Each row is followed by its class. Each block has new classes.
[-30  -9  -4   1   8 -10   5 -14   0   5 -10   8  -6   2  -2 -10  -7   4
  -2  -1  -2   2   4 -12   8   5  -6   7   1   2   6   2   6  20  -2   3
  -6   8  -6  -8   3  11  16   6   2   4   9   5   0   0  -1 -11   2  -6
  -4  -3 -12] : FS
[-25   8  10  -7  14  -3   1  -8  -4 -37  -4  19   2  -1   3  -3 -23  11
 -12  -1 -39   5   4   6  12  18   7 -11  11  -5   4  10  17  12  16   3
 -13 -19 -10  -7  12  24  33  -9  -8 -11  -4  -4  15  13   5 -10  -2   7
   4  -2   2] : Gt
[ 34   7   6   0   0   7   0   0   3  -9  -7   6   9  14  -2 -16  -1  -4
  -5  -2  13   4  10   2  -9   4   3   4  -4  15  -6   0  -2  -6 -13   3
  -9   0  -1  -4   0   1  17   7  -2  -1   5   5  -1  -4   2 -11   8  -7
  -5   1 -14] : SJ
[ 16  11   9  -1   9   4   0   2   9 -47   4   4  12  14   3  -8 -17   3
  -6  -6  -6   0  11  -3  -7   6  -5   2  -4  -1  -6  17  14   6   7  13
 -19 -16  -6  -1  -5  17  31   5  -4 -14   3  -4   3  14  -5 -13  -8  -2
 -14  -6 -12] : SJ
[  7  -6  -6   4   8   0  -1  -1  -1   7   4 -21   3  -2  -3  -2   3 -10
   3  10   4  -4   6  -1  -9   2   7   5  -3  -1   3  -2  -1  -2  -8  -5
   0  10   0  -8   7 -12   1   4   0   2   8   5  -1 -14  11  -5   9   2
   6 -11   0] : Gt
[ 32   5  19   0   0  -3   3  -4   7 -26 -16   2  17  25 -12  -3 -31  -1
   9  -9   7   5   0 -15  16   4  20  -1  -3  -5 -18  40   1  21  48   0
 -14 -11  -2  -2   7  -3  36  21 -14 -12   3  10  -4   9   1   4  12  18
  -9   3 -22] : SJ
[ -9   3  -1  -1   9   2  -4  -8  10  22  -1 -35  -8  -9  -1  -3  12  -6
   5  12   1  -4  -1 -10  -3   0 -14  13  -4   3  12   9   8   3   1  -3
  -5   6 -10  -6  14   2  -7   2   4   1  22  -2  -1 -15  10  -7  -2  -3
   7 -11  -4] : Rc
[-22  -1   3   0  14  -6  -6 -27  10   6  -2   7  -3   1  -3  -5 -17   2
 -14  -1  -9  -1  -1  -8  11   9  -9   3  -4   6   4   2  19  26  10   7
  -5   3  -9  -8  19  10  20  -1   5  -6   7  -5  -6  -5   2  -8   0   6
   1  -9 -26] : FS
[ -6  -6   3  -5   8  -3  -2  -1   3  -1 -10 -20  -5  -9  -5  -5  -2  -2
   5   6 -12  -1   1   5  -6   5  11   3   1   1   6   5   3   0   0 -11
   1  -2  -5  -7  11  -3   4  -1   2   4   1   2   3  -8  10  -3   6   3
  11  -4   4] : Gt
[ 22  10   3   3  -8  -2   7   3   5  -9   2  -6   9   8 -12  -6  -5  -7
  -6   0   9  -2   9 -14  -5   1  12   5  -8   6 -14  11  -5   2  -1  -4
   3   7  -4  -5   0   4  10  10 -15  -2   4   4  -3  -1   2   1   5  -2
   0  -1  -5] : SJ
[-23   1   4  -6  16  -5   6 -11   5  -2  -8  17  -3   4  -4  -2 -27   7
 -12   2 -21   1   4 -22  14   0 -16   3  -1   3   1   7  21  21  18   9
  -6  -3 -12  -7   9  17  26   2   0  -4   4  -2   1  11   5   1   2   1
  -9  -6 -25] : FS
[ 34  18  10   1  16  13 -13   7   7 -34   5  13  18  24  -2  -6 -27  -7
  -9   0   7   3  12   8  -2   7   2 -15  -1   9 -11   8  15   7  10   5
 -18 -12  -7  -4   2  18  36   6  -9 -13   6  -3   1  29  15  -7  -5   4
  -5   1 -15] : SJ
[ -9   2   1  -3  17  -5   1  -6   2  -8  -5  -2   1  -4   0  -7  -2   3
   4   1 -10   4   6   1   2   8   2   0   3  -8   6   2  10  10   7  -3
 -12  -9  -9  -7  10   6  21  -3   2  -2   4  -1   3   4  14  -6  10  12
   4  -5  -4] : Gt
[  5   3  -9   3  -5   0  25  -7   5   5   3  -2  -3   1  -2  -5  12  -5
  -7  -2  -4   9   6 -14 -21   1 -10   5  -1   4   5 -13   3   7 -12  -5
  -8   1  -2 -10   8  -2  12   9   3   0   7   4  -4 -13   3 -20   2 -11
   6  -8   3] : FS
[ 40   5   4   1  10  -3   1   9  -2 -24   4   1  12  -2   3   2 -10  -2
   3  -4   0   4  15   5  -9  11   5   6  -5   6  -5  -3  -5   0  -1   0
 -14  -9  -4  -2  -1  -4  12   1  -7  -7   4   5   1  10  -4 -13  -3  -5
   1   0  -7] : SJ
[ 45   3  19  -4   0   7  -5  21  -1 -28  18  17  21  18  -5  -7 -10   1
 -22 -11  13 -14  11   9 -17   7  11 -17  -9  -1 -12  13   4  -7  14   7
 -12 -25   0   9 -12  -6  37   3 -12 -17 -11   3   3  13 -11 -11   0  -1
  -3   3 -19] : SJ
[-13  -9 -11  -8   4  12  13 -12   3  -1 -14   7  -5  11  -6  -6 -12  -6
 -13  -1  -4   7   2 -14   1   0 -16  -4   0  -1   0  -1  11  17 -13   1
  -5   9  -4  -9  16   9  17   3   5   4  10   2   1 -20   1 -18   4 -10
  -2  -7 -14] : FS
[-13  -3   3  -2  -3   5  -6  -8  10  39   3 -22 -16  -3   1  -6   8  -1
   2   7  13 -12 -11  -9  -4  -3 -15   6  -5   4   4  -5   8   8   8  -3
  -6   8 -11   3  11  -5  -1  12   9  -7   8  -3  -7 -18   8  -3   0   0
   2  -9 -14] : Rc
[ 37  18  15  -3   9  -1   4   5   7 -29   0  -7  11  15  -1 -10 -17   4
  -7  -4  -2   3  16  -4   0   9  16   5  -6   2  -6  13   1  -2  16   0
 -18 -11  -4  -3   2   8  39   9 -11  -4   0   5   4  10   3  -7   5   0
   3   4 -12] : SJ
[-26  -7   2  -7  14  72  -1  -9  16  21  -1  -5 -15 -12   1   3   1   3
   5   3  -3 -12 -12  -2   3  -7 -20  10  -5  -3   8   0  11  12  14   2
  -9   2  -4   4 -20  -2   9  -3  14  -7   5  -3  -3  -6  -2  -5  -1  -1
   3 -12 -24] : Rc
[-16  -5  -2  -5  18   6   4  -9  13  11  -8   1 -10   5  -6   3 -10   1
   1   3  -1   0   6 -14   4 -10 -14  10 -13   4   1  -3   5  16  -2  10
  -1   8  -2  -1   9   7  18  -2  12  -4   6  -7  -9 -15  -5 -13   4 -16
  -1  -4 -24] : FS
[ -6   1  -5  -8  14 -20   1  -7   6 -11  -6  15  -5  -3   0  -7 -23   4
  -6  -2 -23   6  10  -7  23  10  -7   7   1  -5   6   2  15  18  12   8
 -22  -5   1 -11  10   6  25  -1   3  -4   8   2   4  -3   0 -11  -1   0
  -3  -6 -18] : FS
[-14  -2   9  -5  19  -2   6  -8  16  16  -2  -6  -1   0  12  -4 -20   2
   1   1 -20   0  -4 -15  12   1 -23   8   0  -5  11   2  28  27  30   1
 -29 -12 -14  -7  16  17  20   1   6 -19  14  -6  -2   2   6 -18 -14   8
  -6 -13 -28] : Rc
[ 20  17   7  -1  10  -4   2   2   9 -33  -7  19   7  10   3  -1 -19   4
  -8 -15  -4   3   6   0  -3   6 -25   3  -5   1  -4   7  -2   8   2   3
 -22 -10 -11  -4  -6   6  34   4   1 -11  -5  -1   2   6   0  -9   0  -2
  -2   3  -4] : SJ
[-12  -9   4  -4  24 -16 -10   2   6  35  24 -15   0  -8   1   4  -2  -5
   9   9  -9  -9   3  -5  10   6   0  13  -1   3   8  -2  13  -2  40   5
  10  -9  -7   0   0   4   0  -2   2  -4  -1  -6  11  -1  -4   4 -12   0
   1  -9 -16] : Rc
[ 32  23  12  -5  -4  -4   4   4  11 -23   0  39  11  23  -7   3 -23   1
 -20 -18   2  -5  15 -15  -6   0   1  -1  -8   0 -15   6   4  11  11   3
 -18 -17  10   7  -7   9  33   7  -8 -11  -2   0   5  10 -12   0  -3 -11
 -16   4 -29] : SJ
[ -7  -8   8   0  21  -2   0 -10   2 -18  -5  -5  10  -5   8 -12 -10   2
   0   0 -15   1  -3   3   2  14   9   9   5  -1   3   3   6  15  10   1
 -21  -8 -11   0  32  15  27  -3  -6   0   4   1   7   1  10 -14   4   3
   8  -3   0] : Gt
[-13   7   0   3  13  -1   4 -12   6   3  -5   6   5   9  -4  -5 -13   1
  -9   6  -5   1   4 -15   2  -1  -3  -6  -1   2  -4   2  14  17   0   1
  -9   1  -5  -8  14   9  16  -2   1   0   3  -1   3  -3  -2 -10 -13  -4
   3 -13 -16] : FS
[-25  -2  11  -8  25  -7   0  -2  -4 -27  10  11  -2  -4   3   1 -25   7
   2  -8 -23  -2   3  -3  14  -2   1  -2  -8  -4  -1  14   5  14  29   6
  -9 -14  -8  -3   4   7  26  -3  -2 -10  -5  -4   4   7   0   0  -4   7
  -1   0 -17] : Gt
[-36  -3   7  -7  12   2  -2 -10   5 -11 -10  16   4  -1   6  -2 -16   6
  -6  -8   0   0  -3  -1   9   6  -1   1  -3  -3 -13  11   9  20  18   5
 -13  -8  -5  -1  10   6  14  -2  -3  -4  -4   7  -1   8  11  -3   4   0
  -2  -5  -9] : Gt
[ 37  12   5   1   2   1   0  -1  -9 -23  10  -3  14  21  -3  -5  -9  -6
  -5   3  13   3  11   4  -3  12   6   6 -10  12  -7   2  -9  -2  -3   0
  -8  -3  -1  -3  -4   4  26   9 -10  -4   5   6  -1   1  -1  -7   9  -2
   2   2  -2] : SJ
[  3 -10   9 -14  32  -7 -16  12  10  25  17 -42  -9 -13   7   1   7   0
  20  11  -2  -7  -1   1  -1   3 -12  24  -7  -3  15  -2   3  -5  27   0
 -23  -6 -15   2   1  -4  14  36   9 -17   6  -2  -5  -5   6  -1   0   5
  15 -10 -21] : Rc
[  1  10  -3   6  -4  -7   7  -6   7   8   1  10   2  16  -2 -15 -21  -7
 -12  10 -15  10  13 -26   0  10  -3   2   1   5  -1  -1  13  25  -1   3
  -5   7  -4 -10   9  25  13   1  -3  -3   7   2   0  -7   3 -13  -6  -4
  -8  -7 -20] : FS

Each row is followed by its class.
[ 18 -19   1 -14   5   6 -36 -13 -23 -15  26  -3  -3  13 -15  12  26 -10
  21   1   3  16   1  26   2 -17  14 -19  47   6 -33   0  24   0   4 -27
 -11   0 -15   0   1  11  12 -46 -12  18 -42  -2  -7  21   8   3  -2  12
   5 -22 -15] : RJ
[ 12 -18 -61 -58  14  31 -21  -2 -40 -18  60  -7  13  33 -11  -9  31 -21
  20  -9 -44   4 -19  39  32 -18   2 -23  76  -5 -20  13  22   1 -37 -54
 -10  15  33 -25   3  34  14 -37  -7  20  10  -1  15  27  13   6   3  24
  19 -23 -32] : GP
[  6  -2 -15 -49  -2  29 -27 -15 -20  -9  20   1   2  25  14   4  28  -8
  14  -3 -30  -6  -5   8   9 -21  14 -14  27  -5 -11  -9  23  20  -8 -33
  -3  -5   6  -1   5  -1  -3   6 -19  14   9   3 -14  17  17  10   4  27
  10   0 -24] : GP
[ 26 -30 -18 -43  17  18  -9 -16 -48 -43  16   0   3  42 -18   4  13 -16
  12  -2 -52   1 -22  33  21 -18 -25 -10  69 -11 -34  17  -6  -6 -16 -45
   2  13  10 -13   6   7  37 -23 -17  21   6  -1   6  15   3   4   2  22
  21 -33  -7] : GP
[  6   2 -20 -60  11  37 -23 -16 -43  -5  15   6   1 100   8  -8  17 -15
   8  -6 -28   8 -16  27  35 -29 -11 -17  35  20 -41  15  15   8  -8 -49
  -2 -12   0   1   7   4  15 -38 -32  14  20  -4 -11  31  13  11  10  18
  -4 -18   0] : RJ
[  7  -7 -13 -41  24  22  -5 -50 -38 -19   6 -12 -11  31 -16  -6  19  -9
  29  15 -23  -5  -6  11  22 -14  24 -13  59   0 -18   1  13 -12  10 -37
  -8   7  -2 -18   3   6  22 -12 -18  33   9   8   8  18   3  11  14  14
   6 -25   1] : RJ
[-12 -16   6 -37  14  29 -18  -1 -37  -7  18   3  20  30  -4 -14  16 -25
   0  -1 -36   2 -22  39  39 -24 -10 -11  48   1 -14   5   1   6 -16 -45
 -19  13  10 -11   5  12 -13 -12 -20  16   2  -1   1  34  16   5  13  -2
  31 -27 -13] : GP
[ 16  -3 -19 -49  11  14 -25  -9 -33 -22   8  23  16  34 -14   9  21 -32
  29   6 -37  -3 -23  -1  44 -23  13   0  47  12  -4  -9   4   8 -26 -26
  -8  -5   8  -8   8 -12   5 -16 -39  17   3  29  -9  43  -4  10   7  20
   7 -21   5] : GP
[ 29 -42 -18 -37  21  20 -36   1 -29   1  40 -21  -3  -5 -27   3  15 -37
  21  -4 -28   2 -39  34  36 -14  -5 -27  40  -2  38  45  21  -2 -20 -36
 -15   7 -17 -18   7  41  12 -15 -24  17   5  -1  12  12  10   1  10  11
  -4  -7   5] : GP
[ 15 -46  17 -33   8  15   3 -12 -32 -22  17  -7  10  21   3   8  24 -23
   7  10 -35   9  -9  30  41 -20 -25  -1  38  18 -14  13  17  18  -7 -41
  -2   2 -12  -2   5   0  15   4 -20  31 -24  -5   1  32  14  18  11  22
   9 -34   3] : GP
[-21 -49  -1 -69  24  36 -30 -17 -30 -14  50 -47 -11   2 -39  -3  27 -58
  10  -1 -69 -12 -20  42 -19 -47  21 -29  19  17  -5  -2  26  33 -19 -63
 -18  10  -3 -14  12  28   4 -11 -24  28  11  20   7  17   8   3   6  26
  -3  -9 -20] : RJ
[ -6  -9 -11 -73  27  37 -15  -3 -31 -29   0  -9   5  28 -22  -3  28 -29
  23  20 -35   2 -14  24  33 -31  18 -16  28  11   1   1 -15   3 -11 -36
  13 -13  -2 -14   6   4  27 -45 -22  15  12   5  10  45  11  10   8  10
  -4 -14 -12] : GP
[-35 -19 -19 -37  12  11  -6 -12 -31 -13  31 -12  -9  27  12  -5  21  -9
  17   5 -65   8   4  25  19  -9  -8 -14  36  15 -10  -7   4 -16  -7 -18
 -10  16  -6 -16   9  10   6   3  -2  23 -11  10  -1  20  17   9  21  13
  -3 -24   9] : GP
[ 30 -31  -3 -38   9  22 -42   1 -23 -18  25  -1  11  26 -40   0  25 -32
  11   0 -50  -5  -1  13  27 -15 -18 -14  35  -2 -15  13  13  10 -20 -37
  -3  -2  19  -6  -4  -1   5 -26 -37  21 -35  -3   7  -3   0   7   8   8
   4 -25  -5] : RJ
[ -4  -8 -67 -56  15  13  -6  21 -36  -9  72  10 -11  34  11  -7  21 -38
  23  -2 -23  -8 -11  19  12  -5 -16 -18 100 -11   2   7  24  -9 -12 -45
 -20  14  12 -17   5   9   3 -15 -29   4  29  27 -14 -36   4  -6  29  -8
  26  -7  -8] : RJ
[ 13 -40   3 -36  12   9  -1   0 -30   2  46 -26  -2  23   0   9  27 -16
  12  10 -26   7  -8  38   4 -11 -26 -20  32  10  19   8 -10   1 -17 -75
 -11  10  -7  10  25  15   1  10 -26   9   3   1  13  21  -1  10   4  14
  -1 -14  -7] : GP
[ -3 -18 -20 -49  20  32   1 -16 -26 -12  13  12  -3  69  -7  -9  26 -28
  22  -1 -33 -14 -17  15  26 -21  -2 -18  64 -14 -10   4  17  -3 -19 -38
 -14  12 -18 -17  -6  12  28 -17 -19  18  -8  37  15  19  -5  24  23  10
  40 -17  13] : GP
[ 11 -21 -12 -58  17  26  -8 -11 -32 -31  34 -18  12  33 -30   1  18 -15
  10 -12 -27   0 -20  63  21 -31   3 -38  51 -10 -17   6  14  -3 -14 -38
 -12  16 -28 -19  10  79  10 -22   2  17  17   5  -8  26 -14   7   5  23
  -5 -20  -8] : GP
[ 10 -49   5 -62  15  36 -26 -10 -19  43  53   7 -10  12 -46 -23  25 -25
   6  11 -53  -2 -28  19  17 -16 -23   6  50 -14 -10  19  10   8 -13 -37
  -5  34  39  -6  17   1   0 -32 -69   9 -25   0   9  -5  38   5  10  14
  17 -12 -15] : RJ
[ -7 -21   2 -62  26  24 -12  -6 -32 -13   5  -4   6  26 -20   5  24 -24
  28  12 -47   0   6  14  25 -20   5 -21   0  10  15   7  43   3 -18 -30
 -14 -19  21 -13   3 -12  14  -5 -37  18  -9  10  23   9   2  17  18  -8
   9 -16   0] : GP
[ 22 -27 -16 -23   3  23   3  -7 -13 -23   0 -73   7  20 -22   8  23 -26
  33  12 -21 -23  -3   3  14  -5   2 -12  50  -1   3  -3   2 -26  -9  -1
 -26   7  -8 -20  -9  12  14 -11  -9  33 -17  10  15  13  -7   9  15   1
  12 -26  28] : GP
[  9 -22 -30 -43  21  26  12  -1 -39 -16  19  -2  -3  25 -10   0  26 -36
  20   3 -41  -2 -21  21  20 -12 -24 -17  76 -12   3  -2   9 -10 -24 -23
  -7   4   3 -19  -4  15  14 -25 -17  25  20  37  12   8  17  18  29  12
  23 -22  -7] : RJ
[ 12  -7 -10 -65   6  18  -2 -16 -44 -14   4  -4  20  29   2   6  30 -13
  19  -5 -50  15 -13  28  37 -19 -23 -28  48  15 -21  -4   2   3   5 -37
   0  -3  -6  -8  13  -8   6 -18 -34  13  15   0 -11  26  17  19  12  29
   8 -23  -7] : RJ
[ 15 -10   8 -16   4  28 -16  -9 -26 -15   5   1   3  20  -4  -7  26 -10
  12  18 -21  -3  -2  25  20 -25   7 -14  57  -1 -27  -4  23  11   1 -21
   4  -7  -6   0   4   5  24   7   1  29 -10   7  25  19  10   6  13  16
  35 -37  -4] : GP
[ -4  -8 -34 -41   4  18 -43  -4 -32 -11  49 -18   3   2   6 -14  10 -14
  16  14 -44 -12 -30   4  18 -24  27 -24  14   3  -1  -3  16  12 -11 -26
 -24  -1   2 -13   1   4  -9  21   4   3  28   8 -13  17  12 -20  -6   5
 -21   2 -13] : GP
[ -8 -34 -15 -47  22  21   8  -8 -25 -10  26 -22  -5  20  -9  -5  22 -23
  23   5 -42 -38 -15  32   5 -35  15 -14   9  -5   3  -8  15   3 -26 -26
  -6   3  -7  -7   4  10   6   6  -4  11  14  25  15  19  -9   9  18  22
  12   0 -11] : GP
[  2 -25 -11 -29  -6  23  -2  -7 -17  -7  35 -10  -3  27  -4 -14  15 -10
  14   1 -23  -5  -3  20  23  -6 -14  -5  51   3 -15  -3  19  -2 -13 -33
  -9   8   0  -3   7  21   9 -17 -12   6   2  14  -4  13  21   1  13  22
  25 -15 -26] : GP
